Here is a tiny trained network, its code and every weight. The questions are about switching its units off for an input and a class, where a switched-off unit gives its printed mean instead of its output.

import numpy as np


def w(rows, s, z=0):
    codes = np.array(rows[::2]) - 128.0
    scale = np.full(codes.shape[1], s)
    scale[-1] = z or s
    return codes * scale


def f(y):
    return np.maximum(y, 0)


def log_softmax(a):
    a = a - a.max(-1, keepdims=True)
    return a - np.log(np.exp(a).sum(-1, keepdims=True))


def net(x, mask):
    res = np.array(x, float).reshape(1, 6) / 4 @ E
    y = f(res @ A[0][:, :-1].T + A[0][:, -1])
    res = res + np.where(mask, y, B[0][:, -1]) @ B[0][:, :-1]
    return log_softmax(res[-1] @ U[:, :-1].T + U[:, -1])


A, B = {}, {}
E = w([
[54,73,66,148,111,4,128,224,129,131,37,168],'x0',
[116,204,144,121,166,108,39,138,202,32,108,68],'x1',
[104,99,95,10,160,109,90,137,10,181,190,69],'x2',
[60,215,204,173,119,73,163,145,103,166,2,142],'x3',
[101,105,234,121,102,153,206,161,195,51,66,53],'x4',
[38,167,197,140,104,194,173,141,99,131,185,76],'x5',
],0.0071)
A[0] = w([
[132,186,119,124,129,157,97,112,41,152,221,154,48],'neuron 0',
[129,154,142,130,120,95,159,153,147,152,142,122,99],'neuron 1',
[127,140,117,139,126,127,156,120,144,146,113,122,74],'neuron 2',
[104,107,94,137,122,108,132,145,132,142,207,146,156],'neuron 3',
[40,206,194,168,121,125,137,146,178,81,54,62,126],'neuron 4',
[158,111,87,101,135,126,86,124,140,113,206,119,139],'neuron 5',
[123,173,102,161,133,38,73,140,178,99,1,153,251],'neuron 6',
[21,118,97,153,123,51,138,158,67,165,82,159,143],'neuron 7',
[147,107,123,233,118,187,152,126,217,100,151,180,124],'neuron 8',
[177,129,77,94,135,118,63,122,157,114,219,121,179],'neuron 9',
[130,131,100,108,141,130,101,127,142,122,174,129,96],'neuron 10',
[152,135,126,83,146,155,97,118,171,119,122,78,47],'neuron 11',
],0.015,0.0023)
B[0] = w([
[117,199,101,125,137,154,111,139,173,159,133,114,192],'neuron 0',
[148,129,89,101,170,100,60,119,137,107,125,125,147],'neuron 1',
[132,129,99,119,157,90,53,148,144,79,143,116,142],'neuron 2',
[123,151,176,106,141,152,111,112,91,100,112,97,162],'neuron 3',
[107,228,99,87,149,199,91,116,113,202,159,92,249],'neuron 4',
[128,102,139,116,137,194,104,95,54,118,123,131,188],'neuron 5',
[140,246,140,180,122,90,168,124,204,187,132,157,248],'neuron 6',
[171,26,148,164,102,71,165,128,143,61,112,167,227],'neuron 7',
[143,157,121,174,127,23,144,141,181,138,100,167,209],'neuron 8',
[85,97,140,85,114,190,122,141,75,100,145,80,205],'neuron 9',
[128,68,109,87,132,154,154,152,127,157,148,102,160],'neuron 10',
[129,96,108,142,121,92,127,140,99,130,101,162,166],'neuron 11',
],0.012,0.021)
U = w([
[167,170,144,188,115,1,173,133,206,165,135,189,252],'0',
[131,2,161,88,94,104,126,146,51,45,158,132,110],'1',
[91,169,115,75,153,188,78,107,100,178,201,83,11],'2',
],0.0064,0.00029)

Each question gives the input, the list of numbers given to net, and the class t.
The units are the neurons (one row each of A and B). Each row of codes is followed by its name. A weight is (code - 128) times the scale printed after its matrix; where a second scale follows, it is the last column's (A, B and U).
mask holds one flag per neuron, in row order. A switched-off neuron (its flag False) gives its mean, the last column of its row in B, instead of its output. The means were averaged over made-up inputs and are rounded, as every weight is.
A unit's drop is (log p(t) with every unit on - log p(t) with that unit switched off) / (log p(t) with every unit on - log p(t) with every unit switched off).
The circuit of an input: a set's keep is (log p(t) with only the set's units on - log p(t) with every unit switched off) / (log p(t) with every unit on - log p(t) with every unit switched off). Starting from all 12 units, units are removed one at a time, each time the one whose removal leaves the highest keep (on an exact tie, the one counted first), for as long as the keep stays at least 0.8.
circuit, biggest first: the units of the circuit, biggest drop first
unit that matters most: the unit with the biggest drop
top k neurons: the k neurons with the biggest drops, biggest first
drop of u: that unit's drop, to one decimal
input [1,-2,4,1,-8,3], class 1: unit that matters most -> neuron 4
input [-7,2,-2,-5,-1,-8], class 1: circuit, biggest first -> (neuron 4; neuron 6)
input [0,2,6,3,-7,-8], class 2: top 4 neurons -> (neuron 9; neuron 0; neuron 8; neuron 6)
input [-3,-5,-3,-6,-5,-3], class 2: top 2 neurons -> (neuron 7; neuron 0)
input [-2,-6,3,6,6,-5], class 1: top 3 neurons -> (neuron 6; neuron 8; neuron 0)
input [-2,4,2,-5,3,-3], class 1: circuit, biggest first -> (neuron 4; neuron 6)
input [3,-5,3,-2,6,6], class 1: top 4 neurons -> (neuron 6; neuron 4; neuron 8; neuron 0)
input [-1,3,-3,5,-2,3], class 2: top 4 neurons -> (neuron 4; neuron 7; neuron 8; neuron 11)
input [4,0,4,-1,-5,-4], class 1: top 2 neurons -> (neuron 4; neuron 7)
input [-4,3,-8,-6,-6,-4], class 1: top 2 neurons -> (neuron 9; neuron 4)
input [3,-2,8,7,-6,7], class 1: top 2 neurons -> (neuron 6; neuron 7)
input [-4,1,-6,3,7,1], class 2: top 2 neurons -> (neuron 4; neuron 7)
input [5,5,2,8,8,2], class 2: top 2 neurons -> (neuron 4; neuron 8)
input [2,0,1,-3,-5,-4], class 2: unit that matters most -> neuron 7
input [-4,-3,-8,6,5,4], class 2: top 3 neurons -> (neuron 4; neuron 7; neuron 6)
input [8,-3,-4,-7,-6,6], class 1: drop of neuron 6 -> 0.1
input [4,2,2,4,6,5], class 2: drop of neuron 4 -> 4.4
input [5,5,-2,-6,8,4], class 2: drop of neuron 4 -> 3.6
input [-3,5,5,-2,6,-7], class 1: drop of neuron 6 -> 0.1
